Here is a tiny trained network, its code and every weight. The questions are about switching its units off for an input and a class, where a switched-off unit gives its printed mean instead of its output.

import numpy as np


def w(rows, s, z=0):
    codes = np.array(rows[::2]) - 128.0
    scale = np.full(codes.shape[1], s)
    scale[-1] = z or s
    return codes * scale


def norm(h):
    return h / np.sqrt((h * h).mean(-1, keepdims=True) + 1e-5)


def f(y):
    return y / 2 * (1 + np.tanh(0.7978845608 * (y + 0.044715 * y**3)))


def log_softmax(a):
    a = a - a.max(-1, keepdims=True)
    return a - np.log(np.exp(a).sum(-1, keepdims=True))


def net(x, mask):
    res = np.array(x, float).reshape(1, 5) / 4 @ E
    u = 0
    for l in range(4):
        y = f(norm(res) @ A[l][:, :-1].T + A[l][:, -1])
        res = res + np.where(mask[u : u + 10], y, B[l][:, -1]) @ B[l][:, :-1]
        u += 10
    return log_softmax(norm(res)[-1] @ U[:, :-1].T + U[:, -1])


A, B = {}, {}
E = w([
[130,124,126,126],'x0',
[127,130,129,127],'x1',
[36,106,63,254],'x2',
[228,214,52,251],'x3',
[106,213,4,7],'x4',
],0.0036)
A[0] = w([
[115,198,102,144,2],'L0N0',
[59,126,114,101,86],'L0N1',
[86,155,114,128,55],'L0N2',
[12,116,83,187,228],'L0N3',
[183,128,178,203,83],'L0N4',
[73,79,239,149,101],'L0N5',
[76,114,197,126,183],'L0N6',
[53,134,122,103,101],'L0N7',
[60,117,109,96,86],'L0N8',
[92,112,120,162,118],'L0N9',
],0.011,0.0021)
B[0] = w([
[219,130,65,118,148],'L0N0',
[43,191,144,117,168],'L0N1',
[118,183,88,111,129],'L0N2',
[17,97,74,215,245],'L0N3',
[88,222,247,198,212],'L0N4',
[191,22,48,72,254],'L0N5',
[148,60,142,111,204],'L0N6',
[39,181,144,113,171],'L0N7',
[38,195,156,124,174],'L0N8',
[108,71,122,148,146],'L0N9',
],0.013,0.0049)
A[1] = w([
[75,177,161,36,73],'L1N0',
[176,117,63,56,3],'L1N1',
[181,57,85,126,137],'L1N2',
[125,120,62,127,24],'L1N3',
[190,135,145,135,118],'L1N4',
[126,123,90,131,59],'L1N5',
[172,228,10,142,153],'L1N6',
[165,135,146,136,74],'L1N7',
[129,140,86,127,77],'L1N8',
[147,106,82,190,49],'L1N9',
],0.013,0.0015)
B[1] = w([
[205,229,55,130,214],'L1N0',
[138,186,186,111,218],'L1N1',
[53,163,116,73,229],'L1N2',
[97,70,171,160,154],'L1N3',
[123,190,166,108,173],'L1N4',
[112,95,140,140,134],'L1N5',
[74,36,142,80,253],'L1N6',
[141,171,160,120,141],'L1N7',
[116,91,138,141,137],'L1N8',
[152,106,8,117,170],'L1N9',
],0.017,0.0049)
A[2] = w([
[96,112,123,232,27],'L2N0',
[119,81,76,132,79],'L2N1',
[117,121,137,143,94],'L2N2',
[176,84,164,39,15],'L2N3',
[129,116,132,136,61],'L2N4',
[225,138,170,169,50],'L2N5',
[132,125,133,87,82],'L2N6',
[184,143,92,151,50],'L2N7',
[155,143,99,254,3],'L2N8',
[88,86,155,134,107],'L2N9',
],0.013,0.0021)
B[2] = w([
[230,165,121,53,218],'L2N0',
[122,94,194,225,192],'L2N1',
[138,145,115,133,126],'L2N2',
[70,181,201,43,252],'L2N3',
[143,130,106,130,113],'L2N4',
[82,144,168,236,172],'L2N5',
[136,129,163,91,163],'L2N6',
[152,142,112,136,122],'L2N7',
[153,187,80,3,192],'L2N8',
[209,145,118,156,191],'L2N9',
],0.018,0.0044)
A[3] = w([
[153,127,120,71,44],'L3N0',
[123,116,101,200,91],'L3N1',
[86,127,148,136,1],'L3N2',
[154,10,106,157,25],'L3N3',
[194,107,143,103,147],'L3N4',
[116,199,154,136,78],'L3N5',
[139,186,120,90,7],'L3N6',
[252,184,52,97,69],'L3N7',
[59,91,167,154,59],'L3N8',
[138,59,102,136,29],'L3N9',
],0.015,0.002)
B[3] = w([
[134,128,160,119,174],'L3N0',
[133,139,180,80,159],'L3N1',
[131,144,84,118,141],'L3N2',
[146,5,109,155,196],'L3N3',
[86,185,96,138,147],'L3N4',
[125,63,115,158,212],'L3N5',
[171,85,121,128,203],'L3N6',
[230,169,94,118,254],'L3N7',
[178,162,107,144,190],'L3N8',
[140,64,114,128,157],'L3N9',
],0.026,0.0064)
U = w([
[86,138,204,31,189],'0',
[220,183,87,126,232],'1',
[118,9,103,156,148],'2',
[20,189,71,167,14],'3',
[117,168,221,244,5],'4',
],0.015,0.0018)

Each question gives the input, the list of numbers given to net, and the class t.
The units are the neurons (one row each of A and B). Each row of codes is followed by its name. A weight is (code - 128) times the scale printed after its matrix; where a second scale follows, it is the last column's (A, B and U).
mask holds one flag per neuron, layer by layer. A switched-off neuron (its flag False) gives its mean, the last column of its row in B, instead of its output. The means were averaged over made-up inputs and are rounded, as every weight is.
A unit's drop is (log p(t) with every unit on - log p(t) with that unit switched off) / (log p(t) with every unit on - log p(t) with every unit switched off).
The circuit of an input: a set's keep is (log p(t) with only the set's units on - log p(t) with every unit switched off) / (log p(t) with every unit on - log p(t) with every unit switched off). Starting from the 12 units with the biggest drops (on a tie, the unit counted first), units are removed one at a time, each time the one whose removal leaves the highest keep (on an exact tie, the one counted first), for as long as the keep stays at least 0.8.
circuit, biggest first: the units of the circuit, biggest drop first
most important unit: the unit with the biggest drop
top k neurons: the k neurons with the biggest drops, biggest first
top k neurons in layer l: the k neurons of layer l with the biggest drops, biggest first
drop of u: that unit's drop, to one decimal
input [-7,2,0,-3,0], class 0: top 3 neurons in layer 0 : [L0N3, L0N5, L0N6]
input [-6,2,-3,3,-4], class 4: most important unit : L0N3
input [2,-8,0,2,0], class 4: top 4 neurons : [L0N3, L0N4, L0N5, L2N5]
input [-5,-1,8,0,2], class 3: top 3 neurons in layer 3 : [L3N6, L3N5, L3N7]
input [8,6,0,2,-5], class 4: top 3 neurons : [L0N4, L0N3, L2N5]
input [6,4,-1,-5,-4], class 0: top 2 neurons : [L0N3, L2N3]
input [2,7,7,1,7], class 2: top 4 neurons : [L0N4, L0N0, L1N6, L2N3]
input [-3,-5,1,8,6], class 2: top 2 neurons in layer 0 : [L0N5, L0N6]
input [-8,-7,-2,8,4], class 0: top 2 neurons : [L0N3, L1N6]
input [0,5,0,-8,1], class 1: top 2 neurons : [L0N8, L0N1]
input [-4,-8,-4,-1,0], class 0: top 2 neurons in layer 0 : [L0N4, L0N3]
input [-1,-1,-4,1,-6], class 4: top 3 neurons : [L0N4, L1N6, L2N5]
input [0,-1,-5,1,2], class 0: top 3 neurons : [L0N4, L0N3, L0N8]
input [-1,2,-1,7,-6], class 4: circuit, biggest first : [L0N4]
input [-6,-4,-8,2,8], class 0: top 2 neurons : [L1N6, L0N4]
input [7,-8,1,5,6], class 2: top 3 neurons : [L1N6, L0N5, L1N3]
input [-6,4,6,0,7], class 3: top 2 neurons : [L0N5, L0N8]
input [7,-2,-1,6,4], class 0: drop of L0N3 : 1.1
input [3,6,5,-6,2], class 3: drop of L0N0 : 0.0
input [-6,-5,1,-6,7], class 3: drop of L0N1 : 0.4
input [2,3,4,-5,0], class 2: most important unit : L0N5
